Here is a tiny trained network, its code and every weight. The questions are about switching its units off for an input and a class, where a switched-off unit gives its printed mean instead of its output.

import numpy as np


def w(rows, s, z=0):
    codes = np.array(rows[::2]) - 128.0
    scale = np.full(codes.shape[1], s)
    scale[-1] = z or s
    return codes * scale


def f(y):
    return y / 2 * (1 + np.tanh(0.7978845608 * (y + 0.044715 * y**3)))


def log_softmax(a):
    a = a - a.max(-1, keepdims=True)
    return a - np.log(np.exp(a).sum(-1, keepdims=True))


def net(x, mask):
    res = np.array(x, float).reshape(1, 4) / 4 @ E
    y = f(res @ A[0][:, :-1].T + A[0][:, -1])
    res = res + np.where(mask, y, B[0][:, -1]) @ B[0][:, :-1]
    return log_softmax(res[-1] @ U[:, :-1].T + U[:, -1])


A, B = {}, {}
E = w([
[98,144,112,77],'x0',
[161,118,187,183],'x1',
[147,122,47,216],'x2',
[182,2,141,74],'x3',
],0.0082)
A[0] = w([
[166,88,69,233,162],'n1',
[87,149,139,32,159],'n2',
[106,57,189,101,144],'n3',
[160,56,125,92,74],'n4',
[143,145,101,119,209],'n5',
[149,144,22,84,254],'n6',
[167,7,188,77,151],'n7',
[117,86,202,163,86],'n8',
[156,106,90,222,143],'n9',
[160,98,68,154,219],'n10',
[194,169,107,90,181],'n11',
[31,234,82,187,121],'n12',
[130,211,92,154,231],'n13',
[118,236,108,153,81],'n14',
[11,73,40,139,142],'n15',
[142,125,63,105,114],'n16',
[47,249,110,96,128],'n17',
[172,95,248,115,116],'n18',
[137,149,64,95,224],'n19',
[56,244,93,56,193],'n20',
[87,92,78,255,133],'n21',
[27,214,164,148,151],'n22',
],0.0085,0.0039)
B[0] = w([
[58,125,66,77,219],'n1',
[117,125,29,107,188],'n2',
[81,166,115,150,173],'n3',
[131,125,145,170,160],'n4',
[169,82,86,72,161],'n5',
[147,19,132,54,207],'n6',
[55,137,64,206,229],'n7',
[192,193,189,244,142],'n8',
[37,144,28,136,195],'n9',
[148,46,43,120,188],'n10',
[134,97,79,107,146],'n11',
[50,147,85,190,254],'n12',
[102,113,109,54,224],'n13',
[112,197,111,142,195],'n14',
[181,108,137,142,172],'n15',
[162,119,154,79,140],'n16',
[184,154,80,111,232],'n17',
[114,200,164,210,184],'n18',
[161,96,117,3,180],'n19',
[112,134,66,126,246],'n20',
[108,145,116,94,211],'n21',
[80,169,66,86,222],'n22',
],0.0061,0.007)
U = w([
[171,70,122,99,192],'0',
[42,158,77,154,134],'1',
[203,177,245,205,1],'2',
],0.011,0.0024)

Each question gives the input, the list of numbers given to net, and the class t.
The units are the neurons (one row each of A and B). Each row of codes is followed by its name. A weight is (code - 128) times the scale printed after its matrix; where a second scale follows, it is the last column's (A, B and U).
mask holds one flag per neuron, in row order. A switched-off neuron (its flag False) gives its mean, the last column of its row in B, instead of its output. The means were averaged over made-up inputs and are rounded, as every weight is.
A unit's drop is (log p(t) with every unit on - log p(t) with that unit switched off) / (log p(t) with every unit on - log p(t) with every unit switched off).
The circuit of an input: a set's keep is (log p(t) with only the set's units on - log p(t) with every unit switched off) / (log p(t) with every unit on - log p(t) with every unit switched off). Starting from the 12 units with the biggest drops (on a tie, the unit counted first), units are removed one at a time, each time the one whose removal leaves the highest keep (on an exact tie, the one counted first), for as long as the keep stays at least 0.8.
circuit, biggest first: the units of the circuit, biggest drop first
top k neurons: the k neurons with the biggest drops, biggest first
drop of u: that unit's drop, to one decimal
input [-4,-8,-8,-1], class 0: top 2 neurons : n12, n9
input [-4,-5,-5,1], class 0: circuit, biggest first : n12, n9
input [4,-3,-7,7], class 1: circuit, biggest first : n7
input [-3,8,-2,-6], class 2: circuit, biggest first : n7, n2
input [8,-7,-6,-2], class 0: circuit, biggest first : n7, n6, n19
input [5,8,4,0], class 0: circuit, biggest first : n12, n7
input [-7,-2,1,2], class 0: circuit, biggest first : n12, n22
input [6,-2,-6,8], class 1: top 2 neurons : n7, n3
input [7,-3,8,4], class 0: drop of n8 : 0.0
input [0,2,-3,6], class 2: drop of n13 : 0.1
input [-3,-8,-6,0], class 0: drop of n7 : 0.1
